Moves between elements:
at | fu gi fo ko fi su
Nop | Dok Rit Gef Nor none Bav
Dag | Kov Nis Ful Rav Fuv Nol
Gok | Dus Zez Pon none Reg Zut
Bog | Bis Kob Pil Pob none Kup
Nor | Zes Fer Dus none Feb Reg
Rez | Lav Fuv Nis Mun Zod Kib
Voz | Zil Kov Dek Tov Lav Nis
Zil | Tud Sed Pob Pon Pek Voz
Sed | Vup Zil Mit Bub Zan Kov
Rit | Dif Nop Rap Fer none Bis
Zep | Dek Ful Mar none Nis Sem
Non | Fuv Kib Nol Mar Nak Lib
Zez | Gof Gok Bub none Roz Nep
Des | Nis Nol Sem Nat Kib Lud
Sur | Rav Nat none none Mar Peb
Las | Tov Rav none none Mun Nat
Nol | Dag Des Zes Sur Non Feb
Fuv | Pil Rez Dag Mep Kup Non
Vuk | Nat Peb none none Mur Gov
Kib | Rez Non Des Gen Tob Nug
Gen | Mun Mar Nat none Ful Mur
Pob | Roz Mit Nep none Zil Dek
Nep | Zez Zut Pak none Pob Mep
Mur | Gen Sel Vuk none Zes Dus
Nak | Kup Tob Non Zep none Dif
Lud | Des Feb Fer Vuk Nug Tud
Zan | Rap Pek Sed Zez Bis Pil
Lib | Non Nug Feb Sel Dif Rap
Fer | Sem Nor Gof none Lud Roz
Dok | Tob Dif Nug Zes none Nop
Feb | Nol Lud Nor Peb Lib Vup
Sel | Mar Mur Peb none Sem Gof
Mep | Nep Mun Rav none Dek Mar
Roz | Fer Reg Zez none Tud Pob
Zod | Kob Kup Rez Fim none Tob
Tes | Peb Gov none none Gof Bub
Bav | Nop Bis Pek Reg none Kob
Sem | Zep Zes Sel none Des Fer
Pak | Bub Tov none none Nep Rav
Rav | Pak Las none none Mep Sur
Dus | Mur Gof Gov none Nor Gok
Lav | Pek Pil Voz Zut Kob Rez
Pil | Zan Lav Kov Nep Bog Fuv
Rap | Lib Gef Vup Gof Rit Zan
Nat | Las Sur none none Gen Vuk
Mar | Mep Gen Sur none Zep Sel
Reg | Nor Roz Gok none Vup Mit
Bub | Tes Pon none none Zez Pak
Kob | Bav Bog Lav Mit none Zod
Vup | Feb Tud Reg Tes Rap Sed
Tob | Zod Nak Kib Ful none Dok
Kov | Sed Voz Fim Pak Pil Dag
Gov | Vuk Tes none none Dus Pon
Mun | Zut Mep Las none Fim Gen
Fim | Mit Dek Mun none Kov Ful
Nis | Voz Dag Zep Las Rez Des
Kup | Bog Zod Fuv Dek none Nak
Pek | Gef Zan Zil Gok Bav Lav
Ful | Fim Zep Gen none Dag Zes
Tov | Pon Pak none none Zut Las
Peb | Sur Vuk none none Sel Tes
Zes | Ful Sem Mur none Nol Nor
Gof | Sel Dus Tes none Fer Zez
Mit | Reg Pob Zut none Sed Fim
Dek | Pob Fim Mep none Voz Zep
Zut | Gok Nep Tov none Mit Mun
Dif | Nak Dok Lib Sem none Rit
Bis | Rit Bav Zan Roz none Bog
Nug | Kib Lib Lud Mur Dok Gef
Tud | Lud Vup Roz Gov Gef Zil
Gef | Nug Rap Tud Dus Nop Pek
Pon | Gov Bub none none Gok Tov

The rows follow the links: the fewer symbols apart two elements are, the more alike their rows tend to be.

Each row is also shifted at random along 5 hidden directions that mean nothing.

Some elements, each with a row of numbers:
Bog -> -275,88,8,-56,-50,1,-60,-283,334,-124,14,-126,88,523,225,277,17,216,79,157,-66,-62,-83,391,-260,188,84,-415,529,-99,-86,-61,-201,358,39,-118,237,257,-101,-126,-22
Vuk -> 257,123,-87,35,115,-40,131,-389,301,90,187,-449,-23,-214,-59,140,-8,193,16,244,-231,-157,-199,59,-169,-133,-290,-234,-55,37,104,-472,-83,-18,97,-240,-27,120,150,125,-26
Mun -> 189,124,55,25,120,-51,142,-7,-32,69,-19,108,-298,-46,-39,160,-23,-46,301,2,-157,155,-23,197,168,-51,-17,16,-155,-72,189,304,27,147,-14,55,-55,117,-105,173,-51
Tob -> 275,-194,-80,-26,-107,214,-54,-163,188,-204,-187,63,172,137,106,-72,43,-3,-7,58,159,-58,29,12,-276,141,-61,-241,247,127,-366,-218,-183,-39,152,-98,80,102,94,-257,32
Lav -> 572,-157,82,-16,-80,31,-262,263,-114,-156,-32,228,117,596,-59,-84,77,-66,-188,-200,184,143,198,143,12,323,87,35,442,-194,-242,353,-6,214,-88,55,288,-139,-181,-275,23
Sem -> 420,-259,-107,-121,44,263,249,-123,-296,49,-73,221,-178,-571,17,-15,-73,30,305,-76,-113,61,0,-298,-304,-227,-222,69,-592,41,-9,-247,0,-331,227,154,-94,61,89,-15,-211
Bis -> 33,273,171,242,85,-266,-214,300,-53,356,-48,32,85,-171,-103,130,78,-277,10,-112,-114,159,81,16,445,120,118,141,-144,254,349,105,112,203,-304,-198,-18,17,193,237,196
Kup -> -65,-83,-156,-74,9,109,84,-533,308,-126,-62,32,5,327,364,235,-79,332,485,220,-167,7,-117,194,-484,64,-159,-560,232,-21,-61,-362,-290,233,213,-91,273,394,30,-177,-94
Tov -> 140,136,44,-62,211,-31,191,-367,13,277,10,-15,-216,-296,-110,215,-13,63,612,-150,-405,223,59,29,-114,-276,198,-203,-161,-167,215,-194,-334,-130,173,-58,129,368,180,102,-92
Pil -> 355,-23,-112,47,207,-132,-8,350,-449,425,160,289,-75,-47,1,237,-87,-58,442,-231,-258,434,-22,-178,167,42,-35,62,-526,27,355,-25,50,181,-292,47,159,48,58,44,-85
Zes -> 1025,-9,107,117,-99,-222,41,-129,13,138,-14,83,-83,-537,-229,88,0,57,233,170,-373,-113,-48,-147,111,-328,-435,-67,-491,130,422,2,60,-130,99,47,2,68,111,364,-9
Sur -> 527,79,-82,-37,254,245,95,147,-74,40,-57,39,-208,-50,-26,23,72,-225,0,-94,120,174,86,86,13,215,5,183,-86,7,-279,56,119,4,70,-49,-123,-57,29,-42,51
Reg -> -1118,44,49,-62,-248,-151,104,-360,311,-248,109,-220,41,135,123,-34,-12,314,-146,222,-14,-358,-149,82,-128,-232,76,-165,286,-64,138,-96,-81,-5,56,108,-29,80,-162,13,-78
Tud -> -140,-152,113,-39,-231,-16,-217,-44,-29,100,54,-189,237,-176,-143,-108,144,149,-615,-150,-26,-256,3,-146,-159,-97,60,131,124,-103,43,-100,19,-223,-73,-54,73,-195,27,-103,-40
Nis -> -661,-278,-49,-146,-175,308,193,-87,-203,-217,-465,385,-194,-98,606,135,1,117,308,121,118,9,-57,-81,-440,90,-90,-123,-180,143,-128,-65,51,-34,60,214,-53,180,-21,-160,-150
Rav -> 417,-114,-5,-234,63,334,138,-312,144,-269,-377,326,-276,295,203,-25,-15,-24,673,-149,27,233,209,285,-348,87,193,-234,451,-296,-424,189,-311,-34,319,138,192,332,-114,-279,-77
Bav -> -516,4,52,-91,0,249,7,-125,-81,112,-419,167,-52,-193,289,103,132,-76,293,-218,-44,162,173,-58,-271,17,284,-92,55,-14,-124,-210,-133,-170,12,-48,68,278,283,-207,-9
Nop -> -693,116,-2,74,36,74,-166,167,-103,204,44,-270,226,-180,9,-9,137,-158,-476,-142,175,12,-5,-168,88,170,240,250,-23,111,-135,-305,61,-144,-239,-157,-169,-130,237,-189,61
Kib -> -470,-341,-442,-271,220,404,269,-279,-217,19,398,-89,154,194,285,48,-96,461,135,-89,-91,172,-138,-335,-706,-7,-25,-151,-198,-189,-302,-789,-252,-181,71,15,143,66,40,-504,-291
Gok -> -5,197,4,16,148,-182,144,55,50,18,248,48,-58,41,-300,-127,-126,-142,227,-53,-72,81,25,4,341,-196,104,124,-50,-58,137,149,-80,-6,41,124,-73,-7,-54,142,88
Lud -> -179,-275,-238,-156,-19,78,143,285,-276,-254,165,372,162,229,2,-365,-219,-54,181,-117,281,131,4,-306,51,-3,91,174,-133,18,-248,68,-132,-111,34,265,-34,-131,-100,-339,-55
Rap -> -433,17,19,-1,-340,-282,-155,72,288,-303,20,195,289,592,18,-215,-84,117,100,133,126,-78,19,126,111,61,191,-277,553,23,-97,214,-301,298,-34,67,238,15,-179,-178,52
Tes -> -45,91,89,72,-140,118,10,-84,279,-144,-332,-73,55,-230,1,-198,100,-226,-197,139,206,-199,77,-15,80,66,86,35,243,183,-280,-47,-21,-240,123,-136,-203,21,198,14,128
Pon -> -809,375,-3,113,136,-116,122,-3,59,237,-21,-188,-76,-419,-39,114,63,-194,28,50,-40,50,-66,-65,251,-59,150,129,-260,211,204,-167,50,-50,-157,-165,-287,60,275,199,143
Nor -> -472,92,-28,47,-87,-178,211,-162,59,-34,35,-58,-14,-368,16,-39,-59,122,84,231,-59,-184,-160,-174,93,-293,-146,-57,-293,181,267,-143,47,-120,20,105,-224,51,47,200,-2
Bub -> -157,232,261,81,-212,-19,-74,125,233,-218,-650,268,5,-181,-9,-248,110,-516,48,38,334,-54,253,114,306,142,255,144,357,234,-240,432,-15,-142,109,-6,-206,16,160,66,265
Fer -> -961,-74,69,-35,-233,82,35,-144,132,-255,-299,-29,-29,-332,287,-166,33,55,-365,204,270,-395,-136,-74,-140,-117,-55,86,22,176,-182,-63,149,-322,80,118,-370,-72,-8,11,8

Where do the symbols, taken in turn from left to right, take each start?
Answers are names.
-345,-73,52,-3,-147,-180,-88,-54,-18,23,-238,402,20,109,232,93,-25,43,500,-63,-165,150,57,21,-46,-41,139,-261,69,35,177,75,-206,131,-61,83,269,277,43,-58,-46
su su gi su => Kib
519,167,251,83,68,-231,41,33,-32,118,-257,246,-276,-328,-250,44,22,-327,462,-71,-251,162,127,92,320,-201,52,80,-180,19,331,440,-16,-46,9,72,-33,125,56,328,112
fu fo su fi fo fi => Zut
-249,220,-286,42,249,-120,246,171,93,-92,345,-10,74,311,-184,-207,-186,-155,220,118,132,138,-59,5,366,-57,147,47,-28,66,-99,-10,-100,117,37,-54,-139,-74,7,34,110
fi su gi fi gi => Reg
412,-121,129,-143,-71,348,32,-724,182,3,-287,-256,-289,-475,166,216,182,288,-73,63,-289,-232,-52,117,-695,-134,-289,-200,36,-117,-34,-365,-24,-355,288,-50,-3,208,76,32,-152
fu fo fi gi fi => Fim
171,-228,-192,-271,167,133,11,-71,-60,-135,722,-198,123,567,-424,-356,-62,305,-353,-238,35,35,-10,19,-216,-167,202,77,408,-571,-282,-46,-231,-118,138,166,272,-317,-369,-396,-165
su su fo gi => Mun
-494,64,110,140,13,-211,-101,470,-288,198,148,-49,14,82,68,208,-6,-72,-318,68,78,18,-48,43,300,182,-61,241,-269,105,380,271,394,341,-379,-26,-106,-216,-205,199,45
fi fo fi ko fo gi => Tov
-215,62,33,136,-240,-158,-160,16,229,-41,-27,-177,221,10,175,141,85,126,-270,361,74,-306,-154,-22,67,109,-272,-168,4,317,141,-155,130,268,-136,-164,-38,-18,106,187,75
ko su fi => Sem
-313,-193,127,-95,-65,80,-156,-30,-268,215,-60,-40,-29,-395,83,118,140,170,-262,-284,-182,-19,24,-125,-265,-147,101,119,-139,-118,187,-154,70,-297,-132,23,31,-30,96,-31,-180
fo fo gi => Zut
439,-123,-265,-39,254,-191,-55,95,-70,241,859,-316,383,341,-416,-100,-133,300,-218,-126,-275,98,-191,-228,11,-121,-122,-51,-126,-144,143,-484,-171,88,-107,-112,280,-195,60,-149,-62
su gi fi ko su fu => Nor
-246,54,-289,43,178,140,23,560,-157,67,263,-53,215,220,-113,-266,-75,-329,-254,-119,373,235,68,-229,337,193,194,366,-127,166,-301,-140,47,17,-175,-83,-156,-285,122,-239,162
fo fi su fo fu => Nug
181,-133,167,108,-500,14,-200,-27,41,-235,-451,16,81,-341,175,-101,203,-6,-422,203,202,-372,-58,-117,-93,34,-261,-4,43,280,6,23,257,-89,17,-21,-121,-63,54,55,28
gi ko gi fu => Las
197,-132,-96,-21,-158,-193,26,61,-56,-120,33,299,59,82,98,-5,-130,52,367,213,-21,-40,-58,-163,78,-61,-250,-181,-216,177,133,103,-28,149,50,152,44,127,-56,60,-62
gi su gi ko fu => Sur
-121,-60,-108,-55,48,-266,-41,122,-165,153,458,-11,175,43,-259,-30,-82,131,86,-128,-213,86,-53,-180,194,-244,86,27,-184,-80,288,-70,-104,-11,-117,141,148,-104,-52,-14,-110
fu fu fo fi fu => Dag
36,100,61,-45,59,154,-16,-236,144,27,-142,-39,-151,-37,-61,-4,124,-72,-59,-179,-38,33,168,155,-132,4,221,14,355,-191,-194,-9,-144,-121,143,-42,48,95,39,-94,19
fu gi gi fi fi gi => Reg
-383,-14,131,-40,48,105,-46,103,-255,78,-171,29,-167,-401,71,28,133,-79,-233,-196,4,-19,95,-100,-32,-45,152,289,-179,-93,115,166,217,-301,-23,142,-194,-69,-5,48,-27
fu fu fo => Gof
589,-135,-240,-138,387,312,17,107,-280,267,315,-53,-42,122,-82,106,-9,32,37,-280,-105,366,-17,-107,-265,208,-4,61,-299,-173,-149,-458,-100,-43,-36,-85,125,-47,108,-287,-132
gi fo fo fu => Kov
-840,52,33,-104,116,264,61,-240,62,-82,-70,-275,-183,-27,189,46,122,92,-303,-41,86,-112,-2,194,-315,-46,242,68,262,-221,-180,-46,37,-215,95,-7,-114,31,-163,-124,-53
fo gi gi gi => Tov
1119,-252,34,-125,125,216,-205,-210,-12,60,133,8,54,421,-215,17,85,152,66,-275,-196,227,192,152,-257,158,65,-170,400,-381,-224,-72,-278,32,64,-65,451,26,-72,-308,-86
fu fu fo su => Pek
